Below is a small trained network, with its code and all its weights. Each question gives an input and a class and asks what happens when units are switched off, that is, made to give their printed mean instead of their output.

import numpy as np


def w(rows, s, z=0):
    codes = np.array(rows[::2]) - 128.0
    scale = np.full(codes.shape[1], s)
    scale[-1] = z or s
    return codes * scale


def f(y):
    return np.maximum(y, 0)


def log_softmax(a):
    a = a - a.max(-1, keepdims=True)
    return a - np.log(np.exp(a).sum(-1, keepdims=True))


def net(x, mask):
    res = np.array(x, float).reshape(1, 8) / 4 @ E
    y = f(res @ A[0][:, :-1].T + A[0][:, -1])
    res = res + np.where(mask, y, B[0][:, -1]) @ B[0][:, :-1]
    return log_softmax(res[-1] @ U[:, :-1].T + U[:, -1])


A, B = {}, {}
E = w([
[138,229,155],'x0',
[121,104,238],'x1',
[250,111,117],'x2',
[127,129,127],'x3',
[127,128,129],'x4',
[127,128,130],'x5',
[128,127,130],'x6',
[129,128,128],'x7',
],0.019)
A[0] = w([
[73,144,54,103],'n1',
[101,57,167,53],'n2',
[148,200,219,44],'n3',
[183,174,148,67],'n4',
[185,36,54,53],'n5',
[82,10,75,253],'n6',
[116,188,91,114],'n7',
[68,152,213,197],'n8',
[101,7,128,232],'n9',
],0.013,0.0062)
B[0] = w([
[91,157,88,189],'n1',
[141,122,172,187],'n2',
[92,93,103,213],'n3',
[139,127,88,180],'n4',
[205,119,134,214],'n5',
[139,7,110,254],'n6',
[135,162,129,179],'n7',
[100,116,130,255],'n8',
[149,89,153,244],'n9',
],0.021,0.017)
U = w([
[104,44,68,252],'0',
[47,229,108,126],'1',
[92,43,184,54],'2',
[13,133,172,105],'3',
[171,64,76,52],'4',
[174,201,60,110],'5',
[182,93,254,132],'6',
],0.013,0.015)

Each question gives the input, the list of numbers given to net, and the class t.
The units are the neurons (one row each of A and B). Each row of codes is followed by its name. A weight is (code - 128) times the scale printed after its matrix; where a second scale follows, it is the last column's (A, B and U).
mask holds one flag per neuron, in row order. A switched-off neuron (its flag False) gives its mean, the last column of its row in B, instead of its output. The means were averaged over made-up inputs and are rounded, as every weight is.
A unit's drop is (log p(t) with every unit on - log p(t) with that unit switched off) / (log p(t) with every unit on - log p(t) with every unit switched off).
The circuit of an input: a set's keep is (log p(t) with only the set's units on - log p(t) with every unit switched off) / (log p(t) with every unit on - log p(t) with every unit switched off). Starting from all 9 units, units are removed one at a time, each time the one whose removal leaves the highest keep (on an exact tie, the one counted first), for as long as the keep stays at least 0.8.
circuit, biggest first: the units of the circuit, biggest drop first
k most important neurons: the k neurons with the biggest drops, biggest first
drop when u is switched off: that unit's drop, to one decimal
input [5,-1,3,0,3,-4,8,0], class 5: circuit, biggest first -> (n6)
input [2,-8,0,1,4,5,7,-4], class 1: circuit, biggest first -> (n6; n1)
input [2,7,0,-3,6,-2,8,-5], class 3: circuit, biggest first -> (n6; n5)
input [-3,1,8,-8,1,-5,3,-3], class 6: circuit, biggest first -> (n3; n5)
input [-3,1,1,-1,1,-4,-7,-5], class 6: 2 most important neurons -> (n3; n1)
input [1,0,-3,4,-8,4,-4,-6], class 1: 2 most important neurons -> (n6; n9)
input [-7,1,-8,8,-6,-7,-6,8], class 2: 2 most important neurons -> (n2; n9)
input [7,1,-2,4,-2,-5,-6,8], class 3: 2 most important neurons -> (n6; n3)
input [-6,-1,4,8,8,7,-7,2], class 4: 2 most important neurons -> (n6; n5)
input [2,6,-1,-6,4,5,0,5], class 3: 3 most important neurons -> (n6; n5; n9)
input [6,8,-5,2,-2,-2,-7,-5], class 3: drop when n2 is switched off -> 0.0
input [8,-2,-2,-5,1,6,0,-4], class 1: drop when n6 is switched off -> 0.4
input [-6,4,1,0,7,4,-6,4], class 6: drop when n9 is switched off -> 0.1
input [3,-3,6,-7,6,6,3,1], class 5: circuit, biggest first -> (n6)
input [8,2,-5,6,0,6,3,-7], class 3: 3 most important neurons -> (n3; n8; n6)
